Here is a tiny trained network, its code and every weight. The questions are about switching its units off for an input and a target symbol, where a switched-off unit gives its printed mean instead of its output.

import numpy as np


def w(rows, s, z=0):
    codes = np.array(rows[::2]) - 128.0
    scale = np.full(codes.shape[1], s)
    scale[-1] = z or s
    return codes * scale


def f(y):
    return np.maximum(y, 0)


def softmax(a):
    e = np.exp(a - a.max(-1, keepdims=True))
    return e / e.sum(-1, keepdims=True)


def log_softmax(a):
    a = a - a.max(-1, keepdims=True)
    return a - np.log(np.exp(a).sum(-1, keepdims=True))


def net(x, mask):
    ids = ['αβγδζηθλξστφω'.index(c) for c in x.split()]
    T = len(ids)
    res = E[ids] + P[:T]
    u = 0
    for l in range(2):
        q, k, v = (res @ M[l].T for M in (Q, K, V))
        z = softmax(np.where(np.tri(T) > 0, q @ k.T / 4**0.5, -1e9)) @ v
        res = res + np.where(mask[u], z, O[l][:, -1]) @ O[l][:, :-1]
        u += 1
        y = f(res @ A[l][:, :-1].T + A[l][:, -1])
        res = res + np.where(mask[u : u + 8], y, B[l][:, -1]) @ B[l][:, :-1]
        u += 8
    return log_softmax(res[-1] @ U[:, :-1].T + U[:, -1])


Q, K, V, O, A, B = {}, {}, {}, {}, {}, {}
E = w([
[80,63,69,188,61,194,139,78,237,212],'α',
[126,65,19,197,125,173,219,76,138,122],'β',
[145,98,51,115,130,183,222,123,107,148],'γ',
[133,55,132,143,95,7,132,82,78,198],'δ',
[151,138,136,60,165,134,167,117,38,202],'ζ',
[190,107,116,114,203,118,173,57,101,152],'η',
[149,133,12,229,168,92,95,135,201,154],'θ',
[80,100,237,151,151,145,131,88,75,184],'λ',
[48,142,142,169,196,124,206,88,92,141],'ξ',
[113,185,100,171,206,155,159,94,251,147],'σ',
[144,4,192,253,131,111,214,125,130,140],'τ',
[89,154,73,208,88,77,112,166,169,209],'φ',
[153,94,230,137,47,129,213,135,168,174],'ω',
],0.016)
P = w([
[109,26,118,61,157,207,76,196,126,32],'0',
[85,57,111,66,165,164,103,168,128,53],'1',
[103,35,128,88,159,150,141,177,107,79],'2',
[111,58,129,108,148,150,148,171,101,97],'3',
[112,94,135,113,153,155,139,144,101,109],'4',
[127,96,138,138,143,149,155,141,97,125],'5',
[125,118,134,155,137,135,169,125,96,134],'6',
[148,129,150,171,131,154,165,128,87,151],'7',
[145,158,151,180,133,149,170,110,90,163],'8',
[167,158,159,204,121,157,174,108,84,180],'9',
[155,187,156,214,126,142,188,90,86,192],'10',
[173,204,171,225,120,157,189,82,82,210],'11',
[157,231,160,232,121,150,193,63,81,221],'12',
[185,224,180,255,99,147,197,67,76,246],'13',
],0.0084)
Q[0] = w([
[148,148,37,107,166,89,66,102,130,170],'L0H0',
[68,26,156,128,201,123,206,52,109,218],'L0H0',
[96,47,166,182,252,98,157,166,130,203],'L0H0',
[125,118,191,112,138,147,99,70,112,80],'L0H0',
],0.017)
K[0] = w([
[119,132,118,135,217,164,159,125,111,140],'L0H0',
[165,202,189,245,106,97,134,87,108,200],'L0H0',
[166,253,151,172,134,137,197,167,120,134],'L0H0',
[103,105,188,160,111,118,65,198,154,96],'L0H0',
],0.015)
V[0] = w([
[195,183,177,136,94,58,92,137,107,58],'L0H0',
[70,165,212,188,211,124,142,254,131,63],'L0H0',
[154,196,117,135,40,150,160,242,147,111],'L0H0',
[41,128,99,132,71,129,89,215,96,147],'L0H0',
],0.0099)
O[0] = w([
[165,32,88,140,74,111,146,2,187,193,1],'L0H0',
[162,236,201,113,15,30,186,84,74,33,124],'L0H0',
[10,173,90,108,182,2,207,109,151,143,84],'L0H0',
[47,129,65,170,15,29,102,107,74,221,73],'L0H0',
],0.0067,0.0088)
A[0] = w([
[192,98,180,122,159,2,37,121,158,162,3],'L0N0',
[58,119,166,79,118,184,187,55,89,120,203],'L0N1',
[176,103,48,60,66,165,161,108,89,164,39],'L0N2',
[147,142,178,23,73,107,126,124,209,186,22],'L0N3',
[94,109,90,131,41,215,158,88,180,111,116],'L0N4',
[75,161,114,117,174,153,41,91,106,100,44],'L0N5',
[63,124,140,80,88,184,111,64,172,87,121],'L0N6',
[220,154,62,96,195,52,133,163,113,122,226],'L0N7',
],0.009,0.0016)
B[0] = w([
[148,104,185,161,131,217,191,215,124,99,144],'L0N0',
[208,107,115,147,91,72,122,181,140,172,253],'L0N1',
[139,154,180,118,167,54,50,117,66,139,175],'L0N2',
[123,97,66,189,137,97,137,150,213,64,159],'L0N3',
[186,94,216,118,168,82,146,166,1,110,244],'L0N4',
[116,102,132,156,101,79,182,143,134,150,169],'L0N5',
[109,119,143,118,66,85,166,184,114,112,160],'L0N6',
[127,141,144,127,51,140,72,150,107,200,218],'L0N7',
],0.008,0.0057)
Q[1] = w([
[64,141,25,166,114,130,30,54,187,91],'L1H0',
[115,104,139,70,184,64,171,110,181,118],'L1H0',
[111,67,115,8,100,157,216,23,109,139],'L1H0',
[158,182,169,114,88,39,141,57,197,46],'L1H0',
],0.014)
K[1] = w([
[120,97,27,22,171,125,60,133,30,69],'L1H0',
[158,57,108,88,108,133,129,168,210,128],'L1H0',
[120,58,171,159,70,63,10,234,184,134],'L1H0',
[45,81,175,71,107,96,144,108,164,16],'L1H0',
],0.013)
V[1] = w([
[109,180,126,139,139,151,103,166,66,184],'L1H0',
[47,80,157,208,124,157,124,68,96,69],'L1H0',
[174,126,5,177,152,108,145,156,77,61],'L1H0',
[124,181,159,193,178,81,43,136,179,114],'L1H0',
],0.015)
O[1] = w([
[124,104,67,159,106,84,119,218,140,131,223],'L1H0',
[86,105,148,253,177,147,115,109,97,128,2],'L1H0',
[148,138,66,141,112,233,179,88,147,207,163],'L1H0',
[55,86,126,98,47,175,114,110,103,97,150],'L1H0',
],0.011,0.0073)
A[1] = w([
[129,154,94,115,188,166,178,149,184,79,81],'L1N0',
[72,195,167,191,210,202,96,91,111,126,128],'L1N1',
[100,188,147,112,106,198,116,94,64,218,121],'L1N2',
[96,116,57,155,135,145,48,160,172,124,104],'L1N3',
[139,90,124,89,64,144,81,83,53,32,81],'L1N4',
[2,128,101,74,213,131,129,161,154,119,4],'L1N5',
[151,21,61,122,227,96,61,50,95,181,13],'L1N6',
[159,130,202,133,126,49,49,115,128,62,94],'L1N7',
],0.0097,0.0034)
B[1] = w([
[136,164,120,131,145,93,48,48,102,178,196],'L1N0',
[94,132,137,116,70,65,81,107,255,68,176],'L1N1',
[132,116,116,181,134,110,180,84,194,57,209],'L1N2',
[119,125,189,72,156,119,181,100,112,89,245],'L1N3',
[61,211,136,123,159,98,82,80,180,131,214],'L1N4',
[135,128,87,213,194,88,181,161,30,42,151],'L1N5',
[70,59,248,134,35,129,134,156,150,217,164],'L1N6',
[136,126,39,137,183,207,141,25,53,121,241],'L1N7',
],0.0083,0.011)
U = w([
[78,132,153,128,198,121,184,168,108,96,45],'α',
[86,145,113,151,181,133,146,124,145,153,109],'β',
[91,211,116,126,192,141,169,162,104,205,106],'γ',
[93,123,179,127,139,133,131,144,92,163,137],'δ',
[153,102,113,96,124,50,115,151,113,84,141],'ζ',
[165,121,164,97,172,190,87,176,135,102,159],'η',
[109,78,83,89,103,172,165,127,114,99,162],'θ',
[131,121,108,146,140,127,100,111,59,103,170],'λ',
[193,238,187,202,48,182,180,188,50,112,71],'ξ',
[51,217,183,103,123,150,112,160,101,123,251],'σ',
[153,115,158,150,108,91,128,138,124,47,92],'τ',
[80,146,100,151,77,2,158,102,64,158,130],'φ',
[129,160,202,85,156,103,243,90,78,126,132],'ω',
],0.0045,0.003)

Each question gives the input, a string of symbols that net reads in full, and the target symbol t.
The units are the heads (4 rows each of Q, K, V and O) and the neurons (one row each of A and B). Each row of codes is followed by its name. A weight is (code - 128) times the scale printed after its matrix; where a second scale follows, it is the last column's (O, A, B and U).
mask holds one flag per unit, layer by layer, with each layer's heads first. A switched-off unit (its flag False) gives its mean, the last column of its rows in O or B, instead of its output. The means were averaged over made-up inputs and are rounded, as every weight is.
A unit's drop is (log p(t) with every unit on - log p(t) with that unit switched off) / (log p(t) with every unit on - log p(t) with every unit switched off).
The circuit of an input: a set's keep is (log p(t) with only the set's units on - log p(t) with every unit switched off) / (log p(t) with every unit on - log p(t) with every unit switched off). Starting from the 12 units with the biggest drops (on a tie, the unit counted first), units are removed one at a time, each time the one whose removal leaves the highest keep (on an exact tie, the one counted first), for as long as the keep stays at least 0.8.
units of the circuit, in order: the units of the circuit, biggest drop first
unit that matters most: the unit with the biggest drop
top k neurons: the k neurons with the biggest drops, biggest first
k most important neurons of layer l: the k neurons of layer l with the biggest drops, biggest first
input ζ β γ γ α τ δ α φ, target γ: units of the circuit, in order : L1H0
input λ α β δ δ α σ β λ, target σ: units of the circuit, in order : L1H0, L1N4, L0N1, L0H0
input τ α δ ξ β ζ σ δ α τ ω ω α α, target ω: units of the circuit, in order : L0N4, L1H0, L0H0, L0N3
input ω β λ σ ω δ θ α ω θ τ α λ γ, target λ: top 3 neurons : L0N1, L1N7, L0N3
input θ θ α β α α, target β: top 2 neurons : L1N1, L1N2
input σ η ω γ ω δ, target ω: units of the circuit, in order : L1H0, L0H0, L0N3
input θ θ λ δ, target λ: units of the circuit, in order : L1N7, L1H0
input ω η τ η α ω η α ω ω λ α, target ω: top 3 neurons : L0N4, L0N7, L0N3
input δ α σ η α ξ β θ α, target θ: units of the circuit, in order : L1H0, L0N7, L0H0, L0N2
input α λ α α ζ γ β λ δ ζ α δ, target ζ: top 2 neurons : L0N4, L0N1
input η δ ω λ δ, target ω: top 2 neurons : L0N1, L0N7
input ω α α ζ φ β α σ φ, target σ: units of the circuit, in order : L0H0, L1H0, L1N4
input λ η α τ β α α δ, target δ: units of the circuit, in order : L0H0, L1N6
input ζ σ α, target σ: units of the circuit, in order : L1H0, L1N4, L0H0
input α α σ α σ γ λ α γ β, target γ: 3 most important neurons of layer 0 : L0N1, L0N7, L0N3
input λ β α α θ γ α λ γ ω θ β δ φ, target β: units of the circuit, in order : L1H0, L1N1, L0H0
input η ω α δ β α, target δ: top 2 neurons : L1N6, L0N4
input α λ ω ω α α ζ δ, target ζ: units of the circuit, in order : L1H0, L0H0, L0N7
input α ξ α, target ξ: units of the circuit, in order : L0H0, L1H0
input α ω ξ λ, target ω: unit that matters most : L0H0
input ω σ α τ θ σ γ, target σ: 3 most important neurons of layer 0 : L0N7, L0N5, L0N4
input δ β γ τ ω ζ σ ζ α, target σ: unit that matters most : L0N4
input α φ α τ ζ τ ω λ, target ω: top 2 neurons : L0N1, L0N3
input α α θ φ θ α ω γ ζ, target ω: top 3 neurons : L0N1, L0N3, L1N2
